Here is a tiny trained network, its code and every weight. The questions are about switching its units off for an input and a target symbol, where a switched-off unit gives its printed mean instead of its output.

import numpy as np


def w(rows, s, z=0):
    codes = np.array(rows[::2]) - 128.0
    scale = np.full(codes.shape[1], s)
    scale[-1] = z or s
    return codes * scale


def f(y):
    return y / 2 * (1 + np.tanh(0.7978845608 * (y + 0.044715 * y**3)))


def softmax(a):
    e = np.exp(a - a.max(-1, keepdims=True))
    return e / e.sum(-1, keepdims=True)


def log_softmax(a):
    a = a - a.max(-1, keepdims=True)
    return a - np.log(np.exp(a).sum(-1, keepdims=True))


def net(x, mask):
    ids = ['αβγδεζηθλπτφω'.index(c) for c in x.split()]
    T = len(ids)
    res = E[ids] + P[:T]
    r = res
    for j in range(2):
        rows = slice(2 * j, 2 * j + 2)
        q, k, v = (r @ M[0][rows].T for M in (Q, K, V))
        z = softmax(np.where(np.tri(T) > 0, q @ k.T / 2**0.5, -1e9)) @ v
        o = O[0][rows]
        res = res + np.where(mask[j], z, o[:, -1]) @ o[:, :-1]
    y = f(res @ A[0][:, :-1].T + A[0][:, -1])
    res = res + np.where(mask[2:6], y, B[0][:, -1]) @ B[0][:, :-1]
    return log_softmax(res[-1] @ U[:, :-1].T + U[:, -1])


Q, K, V, O, A, B = {}, {}, {}, {}, {}, {}
E = w([
[150,103,108,213,152],'α',
[153,107,83,185,140],'β',
[93,86,54,100,159],'γ',
[120,50,146,65,146],'δ',
[89,43,110,3,206],'ε',
[156,154,176,7,182],'ζ',
[92,196,104,62,64],'η',
[182,89,125,136,129],'θ',
[73,56,85,134,86],'λ',
[157,189,88,121,147],'π',
[154,62,231,139,160],'τ',
[64,119,168,120,143],'φ',
[137,105,93,197,32],'ω',
],0.02)
P = w([
[152,118,128,86,11],'0',
[149,185,230,42,171],'1',
[163,113,137,81,2],'2',
[59,115,137,159,164],'3',
[178,109,147,71,26],'4',
[63,133,126,143,207],'5',
[167,97,149,48,51],'6',
[56,144,130,157,218],'7',
[151,79,155,48,39],'8',
[69,158,139,161,242],'9',
[145,50,152,17,51],'10',
[32,100,132,158,243],'11',
[149,81,155,42,45],'12',
],0.0059)
Q[0] = w([
[122,30,138,126,197],'h0',
[167,167,196,193,137],'h0',
[2,202,97,226,121],'h1',
[152,115,176,100,153],'h1',
],0.0088)
K[0] = w([
[103,66,173,134,147],'h0',
[166,108,109,190,172],'h0',
[130,105,63,182,11],'h1',
[151,162,163,109,192],'h1',
],0.011)
V[0] = w([
[149,137,22,104,170],'h0',
[137,93,178,204,196],'h0',
[121,143,254,43,149],'h1',
[146,139,161,90,191],'h1',
],0.0072)
O[0] = w([
[186,212,87,76,151,122],'h0',
[255,52,86,101,247,1],'h0',
[184,168,124,133,158,227],'h1',
[41,114,88,116,96,127],'h1',
],0.0079,0.0026)
A[0] = w([
[120,36,23,167,111,220],'n0',
[115,117,21,182,32,224],'n1',
[244,136,117,5,3,42],'n2',
[195,177,206,36,86,254],'n3',
],0.0062,0.0021)
B[0] = w([
[187,166,178,150,199,228],'n0',
[128,167,152,73,148,255],'n1',
[222,73,79,97,86,199],'n2',
[64,90,75,246,190,196],'n3',
],0.012,0.0054)
U = w([
[132,130,186,177,195,202],'α',
[169,201,144,167,201,149],'β',
[137,219,157,1,191,199],'γ',
[107,25,118,127,79,87],'δ',
[91,24,79,69,113,4],'ε',
[98,61,6,223,142,17],'ζ',
[67,85,57,136,73,116],'η',
[174,70,69,148,107,48],'θ',
[107,105,194,69,107,71],'λ',
[136,159,43,171,127,80],'π',
[53,69,183,196,149,249],'τ',
[3,142,158,215,141,252],'φ',
[187,117,169,79,55,75],'ω',
],0.008,0.0036)

Each question gives the input, a string of symbols that net reads in full, and the target symbol t.
The units are the heads (2 rows each of Q, K, V and O) and the neurons (one row each of A and B). Each row of codes is followed by its name. A weight is (code - 128) times the scale printed after its matrix; where a second scale follows, it is the last column's (O, A, B and U).
mask holds one flag per unit, heads first, then neurons. A switched-off unit (its flag False) gives its mean, the last column of its rows in O or B, instead of its output. The means were averaged over made-up inputs and are rounded, as every weight is.
A unit's drop is (log p(t) with every unit on - log p(t) with that unit switched off) / (log p(t) with every unit on - log p(t) with every unit switched off).
The circuit of an input: a set's keep is (log p(t) with only the set's units on - log p(t) with every unit switched off) / (log p(t) with every unit on - log p(t) with every unit switched off). Starting from all 6 units, units are removed one at a time, each time the one whose removal leaves the highest keep (on an exact tie, the one counted first), for as long as the keep stays at least 0.8.
circuit, biggest first: the units of the circuit, biggest drop first
most important unit: the unit with the biggest drop
k most important neurons: the k neurons with the biggest drops, biggest first
which heads matter: for each layer, one digit per head in row order, 1 if its drop is at least 0.15 and else 0, layers parted by /
drop of u: that unit's drop, to one decimal
input γ ζ γ π γ γ γ γ ζ, target ζ: most important unit	n3
input γ τ τ λ, target α: which heads matter	10
input ω γ γ θ γ η, target φ: which heads matter	10
input γ τ τ γ, target α: circuit, biggest first	n0; h0
input ζ φ ε ζ ω β δ γ ω η β τ η, target η: circuit, biggest first	n3; n2; h0
input γ γ α ω γ λ γ φ π θ ζ α θ, target θ: which heads matter	10
input φ γ η α τ γ η ω ω, target ω: circuit, biggest first	n1; n2; n3
input η θ ω π, target φ: 3 most important neurons	n2; n0; n1
input η γ ζ η η ζ φ, target φ: circuit, biggest first	h0; n2
input γ τ ω τ η γ γ τ η τ β, target β: 2 most important neurons	n0; n2
input τ γ ζ γ γ λ ω γ γ λ γ, target γ: 2 most important neurons	n3; n0
input ε η η α, target β: circuit, biggest first	h0; n0
input ε λ ζ ε π, target π: which heads matter	10
input τ ζ ω β, target α: 3 most important neurons	n0; n2; n3
input λ ω γ, target γ: 2 most important neurons	n3; n1
input π α γ ε γ γ γ τ θ, target θ: drop of h1	-0.1
input ζ ζ π η, target φ: drop of h0	0.6
